Here is a tiny trained network, its code and every weight. The questions are about switching its units off for an input and a class, where a switched-off unit gives its printed mean instead of its output.

import numpy as np


def w(rows, s, z=0):
    codes = np.array(rows[::2]) - 128.0
    scale = np.full(codes.shape[1], s)
    scale[-1] = z or s
    return codes * scale


def f(y):
    return y / 2 * (1 + np.tanh(0.7978845608 * (y + 0.044715 * y**3)))


def log_softmax(a):
    a = a - a.max(-1, keepdims=True)
    return a - np.log(np.exp(a).sum(-1, keepdims=True))


def net(x, mask):
    res = np.array(x, float).reshape(1, 7) / 4 @ E
    y = f(res @ A[0][:, :-1].T + A[0][:, -1])
    res = res + np.where(mask, y, B[0][:, -1]) @ B[0][:, :-1]
    return log_softmax(res[-1] @ U[:, :-1].T + U[:, -1])


A, B = {}, {}
E = w([
[196,216,69,216,195],'x0',
[127,130,127,125,127],'x1',
[128,127,129,127,128],'x2',
[112,121,50,173,2],'x3',
[15,129,125,198,168],'x4',
[132,228,229,161,60],'x5',
[127,130,128,126,128],'x6',
],0.0092)
A[0] = w([
[136,174,229,152,103,136],'N0',
[26,111,147,149,132,114],'N1',
[233,129,116,83,103,89],'N2',
[182,202,71,162,184,127],'N3',
[122,79,38,53,160,127],'N4',
[197,169,104,45,104,77],'N5',
[171,186,222,158,53,140],'N6',
[68,57,179,24,76,204],'N7',
[227,130,127,23,74,145],'N8',
[149,217,102,143,112,99],'N9',
[154,133,204,114,231,3],'N10',
[99,72,172,107,91,115],'N11',
[37,136,135,178,165,128],'N12',
[189,182,71,179,180,79],'N13',
[21,154,93,183,128,125],'N14',
[162,43,73,115,178,125],'N15',
[126,149,32,205,11,37],'N16',
[105,202,196,162,79,158],'N17',
[121,84,29,119,158,73],'N18',
[184,145,190,59,255,9],'N19',
[212,124,159,80,121,67],'N20',
[30,150,162,143,201,76],'N21',
[125,76,54,89,181,78],'N22',
[125,51,29,121,176,101],'N23',
[185,209,46,165,190,141],'N24',
[89,63,187,35,108,110],'N25',
[210,146,96,53,100,113],'N26',
[134,130,35,143,21,27],'N27',
[132,155,218,124,201,107],'N28',
],0.0089,0.0017)
B[0] = w([
[113,204,82,69,98,214],'N0',
[166,130,78,194,188,186],'N1',
[209,104,76,168,188,195],'N2',
[82,122,222,210,87,226],'N3',
[129,203,109,104,95,209],'N4',
[187,107,61,160,202,185],'N5',
[137,198,89,66,131,239],'N6',
[86,166,202,251,122,254],'N7',
[193,126,70,193,209,224],'N8',
[115,135,155,123,110,188],'N9',
[89,54,158,54,89,209],'N10',
[99,173,195,182,124,183],'N11',
[204,88,22,157,237,190],'N12',
[52,148,214,221,112,220],'N13',
[216,100,57,129,210,197],'N14',
[88,201,110,78,74,200],'N15',
[120,1,155,34,57,243],'N16',
[116,220,47,51,130,220],'N17',
[92,188,96,89,94,196],'N18',
[104,22,144,56,78,236],'N19',
[170,88,67,147,182,179],'N20',
[212,67,79,112,188,196],'N21',
[118,231,122,52,102,196],'N22',
[134,210,87,99,106,218],'N23',
[87,133,228,209,90,242],'N24',
[76,136,246,215,117,224],'N25',
[171,113,76,178,180,193],'N26',
[112,19,171,85,82,220],'N27',
[120,77,119,55,73,209],'N28',
],0.0068,0.0092)
U = w([
[86,168,211,206,118,234],'0',
[114,254,91,27,115,13],'1',
[112,16,148,28,102,254],'2',
[171,109,61,158,218,16],'3',
],0.012,0.00083)

Each question gives the input, the list of numbers given to net, and the class t.
The units are the neurons (one row each of A and B). Each row of codes is followed by its name. A weight is (code - 128) times the scale printed after its matrix; where a second scale follows, it is the last column's (A, B and U).
mask holds one flag per neuron, in row order. A switched-off neuron (its flag False) gives its mean, the last column of its row in B, instead of its output. The means were averaged over made-up inputs and are rounded, as every weight is.
A unit's drop is (log p(t) with every unit on - log p(t) with that unit switched off) / (log p(t) with every unit on - log p(t) with every unit switched off).
The circuit of an input: a set's keep is (log p(t) with only the set's units on - log p(t) with every unit switched off) / (log p(t) with every unit on - log p(t) with every unit switched off). Starting from the 12 units with the biggest drops (on a tie, the unit counted first), units are removed one at a time, each time the one whose removal leaves the highest keep (on an exact tie, the one counted first), for as long as the keep stays at least 0.8.
units of the circuit, in order: the units of the circuit, biggest drop first
unit that matters most: the unit with the biggest drop
k most important neurons: the k neurons with the biggest drops, biggest first
drop when u is switched off: that unit's drop, to one decimal
input [4,0,-5,8,6,1,-7], class 2: units of the circuit, in order : N16
input [-3,-7,2,6,7,5,3], class 3: units of the circuit, in order : N14, N12
input [-3,-8,5,7,-1,7,8], class 1: 2 most important neurons : N17, N6
input [1,7,-3,8,8,2,7], class 2: 3 most important neurons : N16, N27, N8
input [5,2,7,4,6,0,3], class 3: 4 most important neurons : N14, N12, N7, N25
input [-7,8,-8,-7,-8,7,-4], class 3: 2 most important neurons : N8, N20
input [-7,-2,0,7,2,2,-2], class 0: 2 most important neurons : N7, N11
input [3,-4,-5,-5,4,-5,-7], class 1: units of the circuit, in order : N22, N15
input [-6,-5,-1,1,1,7,4], class 1: 3 most important neurons : N17, N6, N0
input [0,-1,-7,8,8,-6,-5], class 2: 2 most important neurons : N16, N27
input [7,-7,-5,8,-6,2,7], class 2: 4 most important neurons : N16, N27, N7, N25
input [-7,1,3,7,-3,-2,5], class 0: 2 most important neurons : N7, N25
input [5,-7,2,-1,7,1,-4], class 3: 2 most important neurons : N12, N14
input [6,-1,6,-7,-7,-2,8], class 2: unit that matters most : N19
input [-7,4,4,-2,-7,0,-6], class 0: 2 most important neurons : N25, N7
input [1,-1,7,-7,-4,7,4], class 1: 2 most important neurons : N0, N6
input [2,3,-5,5,-2,6,-3], class 1: 2 most important neurons : N17, N6
input [6,0,3,-2,6,8,8], class 1: drop when N17 is switched off : 0.4
input [-7,6,6,-5,-2,-2,-7], class 0: drop when N7 is switched off : 0.1
input [8,6,-2,-4,2,-8,-6], class 0: unit that matters most : N24
input [-5,-5,5,6,-7,2,-5], class 3: drop when N8 is switched off : 0.5
input [-8,7,-7,-7,-5,-1,2], class 0: drop when N25 is switched off : 0.4
